Here is a tiny trained network, its code and every weight. The questions are about switching its units off for an input and a target symbol, where a switched-off unit gives its printed mean instead of its output.

import numpy as np


def w(rows, s, z=0):
    codes = np.array(rows[::2]) - 128.0
    scale = np.full(codes.shape[1], s)
    scale[-1] = z or s
    return codes * scale


def norm(h):
    return h / np.sqrt((h * h).mean(-1, keepdims=True) + 1e-5)


def f(y):
    return y / 2 * (1 + np.tanh(0.7978845608 * (y + 0.044715 * y**3)))


def softmax(a):
    e = np.exp(a - a.max(-1, keepdims=True))
    return e / e.sum(-1, keepdims=True)


def log_softmax(a):
    a = a - a.max(-1, keepdims=True)
    return a - np.log(np.exp(a).sum(-1, keepdims=True))


def net(x, mask):
    ids = ['αβδεζηλμξπστφψω'.index(c) for c in x.split()]
    T = len(ids)
    res = E[ids] + P[:T]
    u = 0
    for l in range(3):
        r = norm(res)
        for j in range(2):
            rows = slice(2 * j, 2 * j + 2)
            q, k, v = (r @ M[l][rows].T for M in (Q, K, V))
            z = softmax(np.where(np.tri(T) > 0, q @ k.T / 2**0.5, -1e9)) @ v
            o = O[l][rows]
            res = res + np.where(mask[u + j], z, o[:, -1]) @ o[:, :-1]
        u += 2
        y = f(norm(res) @ A[l][:, :-1].T + A[l][:, -1])
        res = res + np.where(mask[u : u + 4], y, B[l][:, -1]) @ B[l][:, :-1]
        u += 4
    return log_softmax(norm(res)[-1] @ U[:, :-1].T + U[:, -1])


Q, K, V, O, A, B = {}, {}, {}, {}, {}, {}
E = w([
[181,128,109,109,143],'α',
[78,28,139,133,131],'β',
[222,134,95,78,239],'δ',
[177,144,39,61,191],'ε',
[161,201,74,64,128],'ζ',
[151,110,79,87,135],'η',
[145,189,152,96,203],'λ',
[90,151,172,101,116],'μ',
[96,127,129,66,80],'ξ',
[187,196,122,89,145],'π',
[80,95,75,57,64],'σ',
[98,107,212,251,163],'τ',
[86,51,116,53,138],'φ',
[231,32,61,60,86],'ψ',
[137,50,200,150,57],'ω',
],0.018)
P = w([
[238,180,86,20,161],'0',
[168,148,177,5,179],'1',
[119,131,28,172,119],'2',
[126,108,210,40,157],'3',
[114,199,33,159,2],'4',
[114,119,220,56,139],'5',
[150,162,84,191,49],'6',
[126,141,222,74,114],'7',
],0.0067)
Q[0] = w([
[62,189,142,250,145],'0.h0',
[8,13,38,254,160],'0.h0',
[117,123,175,107,220],'0.h1',
[239,96,203,27,93],'0.h1',
],0.0081)
K[0] = w([
[154,99,119,55,195],'0.h0',
[176,165,62,94,197],'0.h0',
[88,76,172,72,76],'0.h1',
[2,114,161,152,73],'0.h1',
],0.0073)
V[0] = w([
[85,131,144,84,110],'0.h0',
[109,208,87,110,185],'0.h0',
[124,98,56,90,89],'0.h1',
[107,166,218,55,8],'0.h1',
],0.012)
O[0] = w([
[106,92,22,194,197,208],'0.h0',
[61,253,164,213,83,146],'0.h0',
[195,118,19,138,74,237],'0.h1',
[68,2,93,136,112,255],'0.h1',
],0.01,0.0059)
A[0] = w([
[97,67,196,193,209,252],'0.n0',
[120,155,116,163,238,9],'0.n1',
[69,136,75,201,49,56],'0.n2',
[2,123,83,105,75,240],'0.n3',
],0.0086,0.0029)
B[0] = w([
[77,135,168,128,10,171],'0.n0',
[174,105,37,106,155,116],'0.n1',
[202,156,106,87,122,184],'0.n2',
[150,88,119,247,161,255],'0.n3',
],0.011,0.0063)
Q[1] = w([
[106,191,121,106,205],'1.h0',
[5,1,64,55,144],'1.h0',
[130,118,114,147,90],'1.h1',
[118,143,79,152,109],'1.h1',
],0.0084)
K[1] = w([
[108,168,151,137,55],'1.h0',
[142,42,254,158,171],'1.h0',
[116,187,126,56,219],'1.h1',
[209,117,44,97,136],'1.h1',
],0.0083)
V[1] = w([
[103,148,140,191,220],'1.h0',
[162,78,83,181,2],'1.h0',
[156,144,149,156,8],'1.h1',
[69,112,137,229,210],'1.h1',
],0.0091)
O[1] = w([
[22,162,34,254,203,100],'1.h0',
[131,51,145,37,20,253],'1.h0',
[115,60,178,160,64,140],'1.h1',
[17,221,47,53,167,89],'1.h1',
],0.0059,0.0067)
A[1] = w([
[219,181,90,29,41,43],'1.n0',
[2,59,184,114,159,253],'1.n1',
[66,68,142,66,130,122],'1.n2',
[90,39,122,61,206,47],'1.n3',
],0.0065,0.0016)
B[1] = w([
[206,131,169,129,136,254],'1.n0',
[101,187,158,137,5,209],'1.n1',
[75,135,112,183,115,179],'1.n2',
[75,178,163,82,126,194],'1.n3',
],0.012,0.0037)
Q[2] = w([
[112,92,84,157,184],'2.h0',
[120,55,154,110,176],'2.h0',
[55,156,130,59,254],'2.h1',
[87,182,164,152,117],'2.h1',
],0.0096)
K[2] = w([
[64,179,202,173,178],'2.h0',
[190,83,228,144,106],'2.h0',
[201,209,122,3,187],'2.h1',
[199,113,112,142,125],'2.h1',
],0.008)
V[2] = w([
[44,143,145,214,2],'2.h0',
[142,181,197,93,154],'2.h0',
[182,199,115,29,182],'2.h1',
[158,69,65,157,93],'2.h1',
],0.0081)
O[2] = w([
[234,64,146,181,131,152],'2.h0',
[121,148,129,195,131,76],'2.h0',
[91,86,183,230,42,2],'2.h1',
[189,162,74,2,64,230],'2.h1',
],0.0091,0.0067)
A[2] = w([
[118,70,120,179,97,254],'2.n0',
[42,101,142,169,254,236],'2.n1',
[75,137,212,135,104,225],'2.n2',
[135,102,79,41,49,129],'2.n3',
],0.011,0.003)
B[2] = w([
[148,217,159,156,198,164],'2.n0',
[43,65,155,2,135,128],'2.n1',
[80,158,168,127,56,136],'2.n2',
[139,177,49,121,220,252],'2.n3',
],0.0095,0.013)
U = w([
[170,226,142,124,138,67],'α',
[187,138,122,165,91,9],'β',
[138,154,195,110,190,114],'δ',
[155,156,159,159,160,116],'ε',
[178,129,150,120,105,29],'ζ',
[255,124,158,113,72,173],'η',
[126,218,175,116,193,158],'λ',
[29,135,96,141,129,252],'μ',
[124,104,101,104,109,67],'ξ',
[133,94,169,110,132,241],'π',
[154,108,56,187,151,172],'σ',
[91,207,159,26,97,134],'τ',
[86,175,91,63,144,94],'φ',
[182,95,177,104,92,193],'ψ',
[157,14,156,49,40,151],'ω',
],0.0089,0.0043)

Each question gives the input, a string of symbols that net reads in full, and the target symbol t.
The units are the heads (2 rows each of Q, K, V and O) and the neurons (one row each of A and B). Each row of codes is followed by its name. A weight is (code - 128) times the scale printed after its matrix; where a second scale follows, it is the last column's (O, A, B and U).
mask holds one flag per unit, layer by layer, with each layer's heads first. A switched-off unit (its flag False) gives its mean, the last column of its rows in O or B, instead of its output. The means were averaged over made-up inputs and are rounded, as every weight is.
A unit's drop is (log p(t) with every unit on - log p(t) with that unit switched off) / (log p(t) with every unit on - log p(t) with every unit switched off).
The circuit of an input: a set's keep is (log p(t) with only the set's units on - log p(t) with every unit switched off) / (log p(t) with every unit on - log p(t) with every unit switched off). Starting from the 12 units with the biggest drops (on a tie, the unit counted first), units are removed one at a time, each time the one whose removal leaves the highest keep (on an exact tie, the one counted first), for as long as the keep stays at least 0.8.
circuit, biggest first: the units of the circuit, biggest drop first
most important unit: the unit with the biggest drop
top k neurons: the k neurons with the biggest drops, biggest first
k most important neurons of layer l: the k neurons of layer l with the biggest drops, biggest first
heads that matter: for each layer, one digit per head in row order, 1 if its drop is at least 0.15 and else 0, layers parted by /
drop when u is switched off: that unit's drop, to one decimal
input λ ε ε α ε α σ α, target σ: most important unit	0.h1
input η ζ τ, target η: heads that matter	11 / 01 / 00
input ψ σ μ β ε α ε τ, target τ: heads that matter	00 / 00 / 00
input ψ η ζ, target η: top 2 neurons	1.n0, 0.n3
input η ε ζ ψ η η σ, target η: top 3 neurons	0.n2, 1.n0, 0.n3
input τ ε α σ η η σ, target η: heads that matter	11 / 00 / 00
input η η η δ, target η: circuit, biggest first	0.h1, 2.h1, 2.n3, 1.n0
input α φ ε ω ω λ, target ω: circuit, biggest first	0.h0, 0.h1
input μ μ α λ, target μ: circuit, biggest first	0.h1, 0.h0, 0.n0
input η ε η, target η: heads that matter	11 / 01 / 01
input η ω η η, target ω: circuit, biggest first	0.h0, 0.h1
input μ β ω μ, target ω: top 2 neurons	0.n0, 1.n1
input ε ψ ε λ η η ε, target η: top 3 neurons	0.n3, 1.n0, 2.n3
input μ α ω σ ω μ, target ω: circuit, biggest first	0.h1
input δ τ ω ζ, target ω: heads that matter	11 / 00 / 01
input η δ η ε, target η: 2 most important neurons of layer 1	1.n0, 1.n3
input β ψ η μ ε η η μ, target μ: 2 most important neurons of layer 1	1.n1, 1.n0
input η η η α μ, target η: 2 most important neurons of layer 0	0.n2, 0.n3
input η α μ, target η: drop when 2.n3 is switched off	0.3
input ε η μ ε, target μ: drop when 2.n2 is switched off	0.0
input η η η α η, target η: drop when 0.h0 is switched off	0.3
input μ μ μ σ, target σ: most important unit	2.h0
input σ α μ μ, target μ: 2 most important neurons of layer 0	0.n3, 0.n0
